Below is a small trained network, with its code and all its weights. Each question gives an input and a class and asks what happens when units are switched off, that is, made to give their printed mean instead of their output.

import numpy as np


def w(rows, s, z=0):
    codes = np.array(rows[::2]) - 128.0
    scale = np.full(codes.shape[1], s)
    scale[-1] = z or s
    return codes * scale


def f(y):
    return np.maximum(y, 0)


def log_softmax(a):
    a = a - a.max(-1, keepdims=True)
    return a - np.log(np.exp(a).sum(-1, keepdims=True))


def net(x, mask):
    res = np.array(x, float).reshape(1, 6) / 4 @ E
    y = f(res @ A[0][:, :-1].T + A[0][:, -1])
    res = res + np.where(mask, y, B[0][:, -1]) @ B[0][:, :-1]
    return log_softmax(res[-1] @ U[:, :-1].T + U[:, -1])


A, B = {}, {}
E = w([
[109,69,151,15,202,190,180,60],'x0',
[132,64,104,179,109,210,187,171],'x1',
[26,136,89,121,152,154,136,104],'x2',
[205,103,162,144,86,114,134,125],'x3',
[108,144,134,117,95,142,155,120],'x4',
[145,55,119,113,111,2,183,167],'x5',
],0.0095)
A[0] = w([
[119,172,175,72,118,53,68,41,152],'N1',
[104,166,111,146,47,111,63,138,113],'N2',
[24,165,137,127,140,155,130,148,188],'N3',
[160,104,163,1,173,174,162,61,50],'N4',
[124,134,200,180,111,229,42,58,125],'N5',
[242,140,207,117,131,101,133,106,255],'N6',
[105,43,102,83,73,67,138,143,109],'N7',
[164,92,103,143,97,165,157,152,184],'N8',
[113,191,147,230,126,106,153,177,85],'N9',
],0.0094,0.0031)
B[0] = w([
[195,185,82,244,223,188,172,160,204],'N1',
[202,10,63,177,68,218,90,135,180],'N2',
[135,113,220,200,183,91,49,137,194],'N3',
[124,71,27,147,62,147,42,185,250],'N4',
[249,229,166,70,174,12,121,92,215],'N5',
[94,121,153,225,119,135,122,31,223],'N6',
[221,167,235,53,211,121,1,155,197],'N7',
[141,84,200,247,153,159,117,182,181],'N8',
[221,15,111,80,142,86,96,98,188],'N9',
],0.007,0.012)
U = w([
[163,109,10,99,100,150,63,129,32],'0',
[195,178,166,42,159,92,98,145,58],'1',
[129,132,116,137,146,139,98,101,230],'2',
[165,150,71,167,196,174,185,172,152],'3',
[115,139,112,152,133,144,95,98,198],'4',
[162,139,70,130,156,139,152,138,202],'5',
[76,160,82,129,108,86,204,109,102],'6',
[66,171,73,95,83,130,217,99,3],'7',
],0.011,0.0044)

Each question gives the input, the list of numbers given to net, and the class t.
The units are the neurons (one row each of A and B). Each row of codes is followed by its name. A weight is (code - 128) times the scale printed after its matrix; where a second scale follows, it is the last column's (A, B and U).
mask holds one flag per neuron, in row order. A switched-off neuron (its flag False) gives its mean, the last column of its row in B, instead of its output. The means were averaged over made-up inputs and are rounded, as every weight is.
A unit's drop is (log p(t) with every unit on - log p(t) with that unit switched off) / (log p(t) with every unit on - log p(t) with every unit switched off).
The circuit of an input: a set's keep is (log p(t) with only the set's units on - log p(t) with every unit switched off) / (log p(t) with every unit on - log p(t) with every unit switched off). Starting from all 9 units, units are removed one at a time, each time the one whose removal leaves the highest keep (on an exact tie, the one counted first), for as long as the keep stays at least 0.8.
circuit, biggest first: the units of the circuit, biggest drop first
unit that matters most: the unit with the biggest drop
top k neurons: the k neurons with the biggest drops, biggest first
drop of u: that unit's drop, to one decimal
input [5,-8,-5,1,8,-5], class 3: circuit, biggest first : (N1)
input [-2,-8,1,0,-6,-7], class 3: top 4 neurons : (N1 N7 N2 N9)
input [-1,-6,1,3,3,4], class 3: top 2 neurons : (N1 N5)
input [0,-2,-6,-3,-2,2], class 4: circuit, biggest first : (N5 N6)
input [-6,-5,-3,4,2,-4], class 0: top 2 neurons : (N2 N9)
input [-7,-4,-3,7,2,-7], class 0: top 2 neurons : (N2 N9)
input [1,3,-5,2,3,4], class 4: circuit, biggest first : (N5 N6)
input [-1,-3,-2,7,1,5], class 2: top 2 neurons : (N6 N5)
input [3,-6,-6,-6,-7,-3], class 5: circuit, biggest first : (N1 N7)
input [3,3,-5,4,-4,1], class 4: top 2 neurons : (N6 N1)
input [0,8,5,-8,4,4], class 2: circuit, biggest first : (N1 N3)
input [5,-8,4,-8,-4,-8], class 1: top 3 neurons : (N5 N3 N6)
input [-4,0,-2,-2,6,-6], class 1: top 3 neurons : (N5 N4 N6)
input [7,4,5,-6,4,2], class 0: top 2 neurons : (N4 N6)
input [-1,-8,8,-5,-4,-5], class 3: top 2 neurons : (N1 N7)
input [5,-2,-7,-2,-4,1], class 4: circuit, biggest first : (N6)
input [-6,2,0,-2,6,2], class 0: circuit, biggest first : (N2 N9)
input [4,0,1,1,-1,1], class 0: circuit, biggest first : (N4 N3)
input [5,-2,-3,7,-1,2], class 2: top 2 neurons : (N6 N2)
input [-8,-4,-1,0,5,-3], class 0: unit that matters most : N2
input [-7,-3,-4,4,-3,-4], class 0: top 3 neurons : (N2 N9 N3)
input [-4,1,-1,-5,-8,8], class 1: top 2 neurons : (N7 N4)
input [3,-4,-8,-2,-5,-3], class 4: drop of N9 : 0.1
input [3,-1,1,-1,-7,-8], class 1: drop of N5 : 1.0
input [0,-8,3,-4,0,-1], class 3: drop of N3 : 0.0
